Here is a tiny trained network, its code and every weight. The questions are about switching its units off for an input and a class, where a switched-off unit gives its printed mean instead of its output.

import numpy as np


def w(rows, s, z=0):
    codes = np.array(rows[::2]) - 128.0
    scale = np.full(codes.shape[1], s)
    scale[-1] = z or s
    return codes * scale


def norm(h):
    return h / np.sqrt((h * h).mean(-1, keepdims=True) + 1e-5)


def f(y):
    return np.maximum(y, 0)


def log_softmax(a):
    a = a - a.max(-1, keepdims=True)
    return a - np.log(np.exp(a).sum(-1, keepdims=True))


def net(x, mask):
    res = np.array(x, float).reshape(1, 3) / 4 @ E
    u = 0
    for l in range(3):
        y = f(norm(res) @ A[l][:, :-1].T + A[l][:, -1])
        res = res + np.where(mask[u : u + 16], y, B[l][:, -1]) @ B[l][:, :-1]
        u += 16
    return log_softmax(norm(res)[-1] @ U[:, :-1].T + U[:, -1])


A, B = {}, {}
E = w([
[196,168,173],'x0',
[87,132,198],'x1',
[84,254,80],'x2',
],0.0058)
A[0] = w([
[22,98,97,52],'L0N1',
[177,91,38,96],'L0N2',
[100,77,101,85],'L0N3',
[24,157,205,42],'L0N4',
[185,174,165,2],'L0N5',
[182,55,95,133],'L0N6',
[110,215,68,119],'L0N7',
[170,94,55,61],'L0N8',
[109,98,81,109],'L0N9',
[74,163,168,114],'L0N10',
[153,150,145,39],'L0N11',
[99,101,188,114],'L0N12',
[63,124,75,130],'L0N13',
[182,160,9,87],'L0N14',
[164,177,138,90],'L0N15',
[204,152,129,40],'L0N16',
],0.015,0.0024)
B[0] = w([
[204,150,175,195],'L0N1',
[46,156,157,211],'L0N2',
[185,147,140,171],'L0N3',
[25,108,166,201],'L0N4',
[171,172,172,174],'L0N5',
[144,111,42,224],'L0N6',
[173,91,28,254],'L0N7',
[56,158,143,190],'L0N8',
[164,163,144,168],'L0N9',
[70,110,112,178],'L0N10',
[149,146,143,145],'L0N11',
[75,94,113,182],'L0N12',
[207,133,164,194],'L0N13',
[3,132,168,243],'L0N14',
[180,147,148,175],'L0N15',
[164,150,178,180],'L0N16',
],0.03,0.0074)
A[1] = w([
[132,100,119,108],'L1N1',
[139,110,76,44],'L1N2',
[168,170,157,61],'L1N3',
[117,124,108,23],'L1N4',
[125,126,79,35],'L1N5',
[149,154,157,74],'L1N6',
[156,150,160,90],'L1N7',
[108,175,92,55],'L1N8',
[136,78,98,94],'L1N9',
[129,116,126,140],'L1N10',
[161,179,179,102],'L1N11',
[132,103,115,126],'L1N12',
[142,111,67,73],'L1N13',
[135,87,8,8],'L1N14',
[124,124,135,49],'L1N15',
[125,91,128,176],'L1N16',
],0.013,0.0018)
B[1] = w([
[128,152,90,151],'L1N1',
[106,97,71,176],'L1N2',
[207,158,163,182],'L1N3',
[154,126,140,143],'L1N4',
[158,58,118,171],'L1N5',
[181,129,144,163],'L1N6',
[197,139,171,168],'L1N7',
[167,40,103,189],'L1N8',
[106,235,39,180],'L1N9',
[135,143,111,140],'L1N10',
[218,128,152,201],'L1N11',
[124,175,90,155],'L1N12',
[89,75,58,189],'L1N13',
[169,9,56,255],'L1N14',
[127,126,125,129],'L1N15',
[153,164,60,167],'L1N16',
],0.014,0.0051)
A[2] = w([
[146,74,125,71],'L2N1',
[123,136,138,118],'L2N2',
[40,99,197,149],'L2N3',
[160,85,37,117],'L2N4',
[47,139,156,53],'L2N5',
[174,126,143,126],'L2N6',
[110,76,165,180],'L2N7',
[123,125,142,2],'L2N8',
[145,101,72,194],'L2N9',
[112,136,131,9],'L2N10',
[146,98,77,192],'L2N11',
[83,79,176,50],'L2N12',
[136,111,91,122],'L2N13',
[113,152,131,1],'L2N14',
[250,185,171,27],'L2N15',
[104,112,152,134],'L2N16',
],0.016,0.0017)
B[2] = w([
[131,114,104,161],'L2N1',
[126,114,123,137],'L2N2',
[78,201,61,229],'L2N3',
[145,38,135,254],'L2N4',
[56,169,134,212],'L2N5',
[132,167,156,168],'L2N6',
[118,166,99,157],'L2N7',
[125,137,125,129],'L2N8',
[142,77,140,214],'L2N9',
[117,129,126,136],'L2N10',
[137,75,136,210],'L2N11',
[107,190,84,172],'L2N12',
[141,105,135,179],'L2N13',
[116,115,110,138],'L2N14',
[222,219,251,243],'L2N15',
[119,155,103,156],'L2N16',
],0.031,0.0081)
U = w([
[158,22,70,252],'0',
[8,218,74,15],'1',
[231,200,208,24],'2',
[115,123,138,209],'3',
],0.012,0.0014)

Each question gives the input, the list of numbers given to net, and the class t.
The units are the neurons (one row each of A and B). Each row of codes is followed by its name. A weight is (code - 128) times the scale printed after its matrix; where a second scale follows, it is the last column's (A, B and U).
mask holds one flag per neuron, layer by layer. A switched-off neuron (its flag False) gives its mean, the last column of its row in B, instead of its output. The means were averaged over made-up inputs and are rounded, as every weight is.
A unit's drop is (log p(t) with every unit on - log p(t) with that unit switched off) / (log p(t) with every unit on - log p(t) with every unit switched off).
unit that matters most: the unit with the biggest drop
k most important neurons: the k neurons with the biggest drops, biggest first
top k neurons in layer l: the k neurons of layer l with the biggest drops, biggest first
drop of u: that unit's drop, to one decimal
input [5,3,-5], class 0: top 3 neurons in layer 0 -> L0N14, L0N1, L0N12
input [-1,-4,-4], class 0: unit that matters most -> L0N6
input [-3,5,6], class 0: 2 most important neurons -> L0N7, L0N14
input [4,6,6], class 0: 2 most important neurons -> L0N7, L0N14
input [4,8,-7], class 1: 3 most important neurons -> L0N7, L0N6, L1N14
input [6,-7,-8], class 0: top 3 neurons in layer 0 -> L0N6, L0N14, L0N4
input [1,-3,-4], class 0: top 2 neurons in layer 0 -> L0N6, L0N14
input [-3,4,5], class 0: top 2 neurons in layer 0 -> L0N7, L0N14
input [7,-7,-3], class 1: 2 most important neurons -> L0N2, L0N14
input [-3,-5,-4], class 1: 3 most important neurons -> L0N2, L0N8, L0N7
input [6,7,-4], class 1: 2 most important neurons -> L0N7, L0N12
input [-6,5,0], class 2: drop of L0N13 -> 1.0
input [-6,-3,-4], class 2: drop of L0N7 -> 0.2
input [6,8,-1], class 1: drop of L1N9 -> 0.0
input [0,-2,4], class 0: unit that matters most -> L0N7
